Below is a small trained network, with its code and all its weights. Each question gives an input and a class and asks what happens when units are switched off, that is, made to give their printed mean instead of their output.

import numpy as np


def w(rows, s, z=0):
    codes = np.array(rows[::2]) - 128.0
    scale = np.full(codes.shape[1], s)
    scale[-1] = z or s
    return codes * scale


def norm(h):
    return h / np.sqrt((h * h).mean(-1, keepdims=True) + 1e-5)


def f(y):
    return np.maximum(y, 0)


def log_softmax(a):
    a = a - a.max(-1, keepdims=True)
    return a - np.log(np.exp(a).sum(-1, keepdims=True))


def net(x, mask):
    res = np.array(x, float).reshape(1, 8) / 4 @ E
    u = 0
    for l in range(3):
        y = f(norm(res) @ A[l][:, :-1].T + A[l][:, -1])
        res = res + np.where(mask[u : u + 7], y, B[l][:, -1]) @ B[l][:, :-1]
        u += 7
    return log_softmax(norm(res)[-1] @ U[:, :-1].T + U[:, -1])


A, B = {}, {}
E = w([
[132,154,202,99,168,67,191,66],'x0',
[29,148,90,155,146,162,195,113],'x1',
[168,100,40,99,176,65,189,81],'x2',
[120,232,116,2,116,133,179,166],'x3',
[128,156,143,176,90,97,174,115],'x4',
[195,64,213,109,130,196,196,179],'x5',
[119,173,110,84,174,144,191,74],'x6',
[39,49,177,101,109,58,161,135],'x7',
],0.0097)
A[0] = w([
[201,205,113,78,76,124,60,188,2],'L0N1',
[43,67,129,253,56,62,57,114,50],'L0N2',
[91,36,130,107,103,183,123,212,50],'L0N3',
[131,149,149,143,135,224,118,172,75],'L0N4',
[131,133,83,156,155,153,28,118,140],'L0N5',
[237,16,101,201,156,130,120,103,53],'L0N6',
[130,67,253,89,117,98,123,117,11],'L0N7',
],0.018,0.0056)
B[0] = w([
[187,144,58,96,167,165,141,202,211],'L0N1',
[117,158,133,253,205,61,133,182,253],'L0N2',
[87,57,112,134,61,133,132,168,203],'L0N3',
[111,145,153,167,80,150,135,116,187],'L0N4',
[94,134,125,88,112,134,50,87,208],'L0N5',
[172,58,135,123,167,185,158,47,229],'L0N6',
[106,139,181,63,161,123,107,150,208],'L0N7',
],0.024,0.013)
A[1] = w([
[126,167,100,97,115,173,147,101,106],'L1N1',
[122,77,119,144,26,118,150,148,2],'L1N2',
[179,112,166,118,78,66,135,91,56],'L1N3',
[94,118,186,80,63,90,207,85,44],'L1N4',
[54,161,45,75,120,43,254,68,88],'L1N5',
[121,130,247,22,129,45,165,158,19],'L1N6',
[170,243,183,159,33,167,137,93,18],'L1N7',
],0.019,0.0046)
B[1] = w([
[145,167,148,174,130,141,143,144,196],'L1N1',
[103,100,146,112,51,134,126,167,172],'L1N2',
[128,113,92,118,181,204,105,134,137],'L1N3',
[128,92,84,167,140,72,113,189,190],'L1N4',
[91,148,49,150,69,56,253,73,228],'L1N5',
[86,157,221,25,179,114,125,143,255],'L1N6',
[138,204,177,133,140,211,95,71,165],'L1N7',
],0.022,0.0091)
A[2] = w([
[242,151,72,84,87,113,129,156,37],'L2N1',
[152,96,133,148,127,41,103,149,53],'L2N2',
[188,70,138,120,129,100,144,73,56],'L2N3',
[107,109,70,76,113,57,7,73,33],'L2N4',
[203,48,158,114,137,122,147,67,4],'L2N5',
[92,188,139,141,99,87,113,192,50],'L2N6',
[162,131,156,115,102,94,106,126,30],'L2N7',
],0.02,0.0043)
B[2] = w([
[165,167,49,117,160,127,151,224,253],'L2N1',
[95,249,183,182,121,154,113,94,218],'L2N2',
[184,86,137,109,136,154,147,89,207],'L2N3',
[62,109,121,64,51,63,28,69,180],'L2N4',
[200,50,102,76,118,127,183,44,241],'L2N5',
[252,48,127,125,133,138,163,82,255],'L2N6',
[124,120,153,99,119,104,105,113,131],'L2N7',
],0.016,0.0064)
U = w([
[92,168,97,119,94,60,221,94,208],'0',
[96,127,157,253,197,51,102,155,177],'1',
[182,12,136,116,165,154,145,43,136],'2',
[72,128,78,113,97,87,28,77,42],'3',
[124,204,168,155,75,212,116,93,1],'4',
[185,180,44,68,133,161,110,204,176],'5',
[96,126,223,31,185,101,144,174,179],'6',
[79,36,163,143,31,162,125,211,41],'7',
],0.018,0.0024)

Each question gives the input, the list of numbers given to net, and the class t.
The units are the neurons (one row each of A and B). Each row of codes is followed by its name. A weight is (code - 128) times the scale printed after its matrix; where a second scale follows, it is the last column's (A, B and U).
mask holds one flag per neuron, layer by layer. A switched-off neuron (its flag False) gives its mean, the last column of its row in B, instead of its output. The means were averaged over made-up inputs and are rounded, as every weight is.
A unit's drop is (log p(t) with every unit on - log p(t) with that unit switched off) / (log p(t) with every unit on - log p(t) with every unit switched off).
The circuit of an input: a set's keep is (log p(t) with only the set's units on - log p(t) with every unit switched off) / (log p(t) with every unit on - log p(t) with every unit switched off). Starting from the 12 units with the biggest drops (on a tie, the unit counted first), units are removed one at a time, each time the one whose removal leaves the highest keep (on an exact tie, the one counted first), for as long as the keep stays at least 0.8.
units of the circuit, in order: the units of the circuit, biggest drop first
top k neurons: the k neurons with the biggest drops, biggest first
k most important neurons of layer l: the k neurons of layer l with the biggest drops, biggest first
drop of u: that unit's drop, to one decimal
input [8,8,4,-4,-5,3,3,4], class 0: units of the circuit, in order -> [L1N5]
input [-7,-2,-7,3,4,6,0,-4], class 7: top 3 neurons -> [L0N3, L0N4, L1N2]
input [0,7,-1,2,4,2,-2,6], class 1: 2 most important neurons of layer 2 -> [L2N2, L2N5]
input [-7,-3,8,5,3,4,8,2], class 0: units of the circuit, in order -> [L1N5, L0N1]
input [0,4,0,3,-7,-1,5,-6], class 4: top 3 neurons -> [L0N4, L0N2, L1N7]
input [-2,0,4,3,2,0,-5,4], class 1: top 3 neurons -> [L0N2, L2N2, L0N4]
input [-5,2,-4,-3,-5,6,2,-8], class 4: top 2 neurons -> [L0N4, L1N7]
input [-3,-5,-5,-2,5,8,-6,8], class 6: top 2 neurons -> [L0N7, L1N6]
input [-8,-5,2,1,-2,-2,2,4], class 3: 2 most important neurons of layer 0 -> [L0N5, L0N4]
input [5,5,-2,3,-6,-2,7,2], class 0: top 2 neurons -> [L1N5, L0N7]
input [5,-2,-3,-1,-6,-7,0,-5], class 3: top 2 neurons -> [L0N5, L2N4]
input [5,6,-7,7,-7,-8,-6,3], class 0: 4 most important neurons of layer 0 -> [L0N7, L0N5, L0N2, L0N1]
input [-8,6,-7,7,0,-1,5,-5], class 4: top 2 neurons -> [L0N4, L1N7]
input [8,5,4,2,-8,-1,-5,-8], class 0: top neuron -> [L0N7]
input [2,8,-6,8,-3,-1,2,6], class 0: top 2 neurons -> [L1N5, L0N7]
input [-7,2,-8,-4,3,0,8,-3], class 4: top 2 neurons -> [L0N4, L1N7]
input [-3,-2,0,-3,-6,-7,2,-1], class 3: drop of L1N4 -> 0.0
input [-7,1,-5,-3,0,2,-8,8], class 1: drop of L0N2 -> 3.9
input [-8,6,-6,2,-3,4,6,3], class 7: drop of L0N3 -> 0.4
